Below is a small trained network, with its code and all its weights. Each question gives an input and a target symbol and asks what happens when units are switched off, that is, made to give their printed mean instead of their output.

import numpy as np


def w(rows, s, z=0):
    codes = np.array(rows[::2]) - 128.0
    scale = np.full(codes.shape[1], s)
    scale[-1] = z or s
    return codes * scale


def f(y):
    return y / 2 * (1 + np.tanh(0.7978845608 * (y + 0.044715 * y**3)))


def softmax(a):
    e = np.exp(a - a.max(-1, keepdims=True))
    return e / e.sum(-1, keepdims=True)


def log_softmax(a):
    a = a - a.max(-1, keepdims=True)
    return a - np.log(np.exp(a).sum(-1, keepdims=True))


def net(x, mask):
    ids = ['ΔΦαβζηπω'.index(c) for c in x.split()]
    T = len(ids)
    res = E[ids] + P[:T]
    u = 0
    for l in range(2):
        r = res
        for j in range(2):
            rows = slice(2 * j, 2 * j + 2)
            q, k, v = (r @ M[l][rows].T for M in (Q, K, V))
            z = softmax(np.where(np.tri(T) > 0, q @ k.T / 2**0.5, -1e9)) @ v
            o = O[l][rows]
            res = res + np.where(mask[u + j], z, o[:, -1]) @ o[:, :-1]
        u += 2
        y = f(res @ A[l][:, :-1].T + A[l][:, -1])
        res = res + np.where(mask[u : u + 12], y, B[l][:, -1]) @ B[l][:, :-1]
        u += 12
    return log_softmax(res[-1] @ U[:, :-1].T + U[:, -1])


Q, K, V, O, A, B = {}, {}, {}, {}, {}, {}
E = w([
[124,137,93,107],'Δ',
[102,75,189,75],'Φ',
[141,99,135,129],'α',
[155,140,204,164],'β',
[167,113,83,136],'ζ',
[186,101,156,5],'η',
[93,238,136,88],'π',
[254,134,40,160],'ω',
],0.017)
P = w([
[71,121,187,2],'0',
[102,131,196,65],'1',
[111,133,183,96],'2',
[116,136,174,123],'3',
[121,135,165,143],'4',
[124,135,159,162],'5',
[126,136,153,179],'6',
[132,136,150,194],'7',
[133,140,147,209],'8',
[135,138,144,222],'9',
],0.0092)
Q[0] = w([
[66,87,172,214],'0.h1',
[44,41,208,109],'0.h1',
[150,55,242,139],'0.h2',
[2,125,55,149],'0.h2',
],0.0082)
K[0] = w([
[28,116,149,220],'0.h1',
[2,68,179,129],'0.h1',
[88,26,168,168],'0.h2',
[44,196,121,150],'0.h2',
],0.0082)
V[0] = w([
[169,57,186,8],'0.h1',
[255,150,238,173],'0.h1',
[51,255,171,121],'0.h2',
[200,210,48,83],'0.h2',
],0.0069)
O[0] = w([
[84,127,68,207,224],'0.h1',
[168,20,178,181,223],'0.h1',
[229,58,146,177,253],'0.h2',
[254,203,132,155,170],'0.h2',
],0.0061,0.0047)
A[0] = w([
[141,209,73,137,173],'0.n1',
[29,172,212,85,241],'0.n2',
[198,47,150,5,83],'0.n3',
[51,150,102,115,172],'0.n4',
[194,196,101,96,147],'0.n5',
[128,141,137,34,108],'0.n6',
[157,110,105,132,23],'0.n7',
[72,100,165,74,109],'0.n8',
[96,172,84,159,201],'0.n9',
[123,141,138,160,2],'0.n10',
[134,109,187,79,44],'0.n11',
[122,80,114,136,216],'0.n12',
],0.014,0.0039)
B[0] = w([
[146,82,141,201,210],'0.n1',
[210,229,74,176,231],'0.n2',
[192,149,90,6,161],'0.n3',
[118,101,201,107,138],'0.n4',
[90,48,172,130,254],'0.n5',
[177,41,74,143,141],'0.n6',
[63,186,94,117,131],'0.n7',
[127,27,143,173,162],'0.n8',
[204,161,135,146,141],'0.n9',
[93,93,55,154,120],'0.n10',
[126,149,33,220,142],'0.n11',
[112,117,178,67,163],'0.n12',
],0.015,0.0076)
Q[1] = w([
[94,103,85,142],'1.h1',
[4,165,28,118],'1.h1',
[140,148,118,139],'1.h2',
[155,110,109,110],'1.h2',
],0.033)
K[1] = w([
[177,85,171,182],'1.h1',
[151,77,87,253],'1.h1',
[137,164,106,125],'1.h2',
[129,117,119,96],'1.h2',
],0.02)
V[1] = w([
[63,109,76,164],'1.h1',
[151,82,11,150],'1.h1',
[157,245,114,116],'1.h2',
[106,144,254,141],'1.h2',
],0.0093)
O[1] = w([
[147,124,149,53,1],'1.h1',
[1,120,49,58,237],'1.h1',
[114,33,117,125,105],'1.h2',
[217,68,16,155,117],'1.h2',
],0.0056,0.0094)
A[1] = w([
[106,113,174,34,28],'1.n1',
[64,195,206,97,171],'1.n2',
[120,161,168,170,254],'1.n3',
[173,69,76,63,75],'1.n4',
[106,112,25,142,86],'1.n5',
[118,37,124,81,229],'1.n6',
[117,125,168,198,14],'1.n7',
[85,155,135,89,80],'1.n8',
[239,240,9,111,47],'1.n9',
[188,107,113,116,2],'1.n10',
[77,141,52,66,122],'1.n11',
[103,60,198,146,95],'1.n12',
],0.012,0.0055)
B[1] = w([
[123,131,5,191,156],'1.n1',
[189,104,197,109,147],'1.n2',
[224,57,62,98,255],'1.n3',
[87,102,141,41,153],'1.n4',
[144,178,171,27,172],'1.n5',
[217,108,141,114,186],'1.n6',
[14,141,158,132,214],'1.n7',
[49,104,154,125,144],'1.n8',
[132,143,176,24,178],'1.n9',
[37,212,145,79,138],'1.n10',
[96,168,149,218,178],'1.n11',
[96,198,72,139,194],'1.n12',
],0.016,0.0095)
U = w([
[118,161,163,86,24],'Δ',
[92,57,193,67,31],'Φ',
[111,143,165,77,11],'α',
[162,255,95,87,2],'β',
[95,108,177,78,27],'ζ',
[74,107,102,37,43],'η',
[212,121,150,9,249],'π',
[173,151,70,190,236],'ω',
],0.0062,0.0037)

Each question gives the input, a string of symbols that net reads in full, and the target symbol t.
The units are the heads (2 rows each of Q, K, V and O) and the neurons (one row each of A and B). Each row of codes is followed by its name. A weight is (code - 128) times the scale printed after its matrix; where a second scale follows, it is the last column's (O, A, B and U).
mask holds one flag per unit, layer by layer, with each layer's heads first. A switched-off unit (its flag False) gives its mean, the last column of its rows in O or B, instead of its output. The means were averaged over made-up inputs and are rounded, as every weight is.
A unit's drop is (log p(t) with every unit on - log p(t) with that unit switched off) / (log p(t) with every unit on - log p(t) with every unit switched off).
The circuit of an input: a set's keep is (log p(t) with only the set's units on - log p(t) with every unit switched off) / (log p(t) with every unit on - log p(t) with every unit switched off). Starting from the 12 units with the biggest drops (on a tie, the unit counted first), units are removed one at a time, each time the one whose removal leaves the highest keep (on an exact tie, the one counted first), for as long as the keep stays at least 0.8.
units of the circuit, in order: the units of the circuit, biggest drop first
k most important neurons: the k neurons with the biggest drops, biggest first
k most important neurons of layer l: the k neurons of layer l with the biggest drops, biggest first
which heads matter: for each layer, one digit per head in row order, 1 if its drop is at least 0.15 and else 0, layers parted by /
drop when u is switched off: that unit's drop, to one decimal
input π π α Δ ω π η ω Φ β, target β: 3 most important neurons => (0.n3; 1.n5; 0.n6)
input ω π Δ Δ π π ω Φ, target π: units of the circuit, in order => (0.n5; 0.n2; 1.n9; 0.h2)
input π π β π, target ω: units of the circuit, in order => (1.n9; 1.n5; 0.n3)
input η π ω Φ, target Φ: 2 most important neurons => (0.n3; 0.n2)
input π π β Φ η, target η: which heads matter => 00 / 01
input ω π Δ π β, target π: 4 most important neurons => (0.n5; 1.n9; 0.n1; 1.n3)
input β π ω Δ, target π: which heads matter => 01 / 11
input β π β ω ζ, target π: which heads matter => 11 / 10
input Δ ζ π π β, target π: which heads matter => 11 / 00
input Δ π η ω β β η, target ω: units of the circuit, in order => (1.n1; 0.n3)
input ζ Δ Δ, target ω: units of the circuit, in order => (0.n3; 0.h1; 1.n9)
input ω Φ Δ β ζ π, target π: 2 most important neurons of layer 1 => (1.n9; 1.n3)
input β Φ β, target ω: 2 most important neurons of layer 0 => (0.n3; 0.n8)
input π π η π β, target β: 4 most important neurons => (0.n3; 0.n6; 0.n5; 1.n5)
input Δ β ω Δ β, target ω: which heads matter => 10 / 01
input η Φ ω β η, target ω: 2 most important neurons => (1.n1; 1.n11)
input π β π ω, target π: 3 most important neurons of layer 0 => (0.n3; 0.n11; 0.n2)
input ω ω Φ η π, target π: 4 most important neurons of layer 1 => (1.n5; 1.n9; 1.n12; 1.n11)
input β π Φ α ω Φ, target ω: most important neuron => (0.n8)
input ζ ω π Φ π, target ω: 2 most important neurons of layer 1 => (1.n9; 1.n5)
input ω π ζ Φ Φ β ω ζ α, target π: 4 most important neurons => (0.n1; 0.n5; 0.n12; 0.n11)
input ω β ω α π π β β β Φ, target π: 4 most important neurons of layer 0 => (0.n3; 0.n2; 0.n5; 0.n1)
input π π π π ω ζ β Δ, target π: which heads matter => 11 / 01
input ζ Δ Φ π π π Φ ω π Φ, target ω: most important neuron of layer 0 => (0.n4)
input π ω η, target η: 2 most important neurons of layer 0 => (0.n3; 0.n6)
input Δ β Δ π ω, target π: drop when 1.n12 is switched off => -0.1
input π β π π ζ, target π: drop when 1.n6 is switched off => 0.1
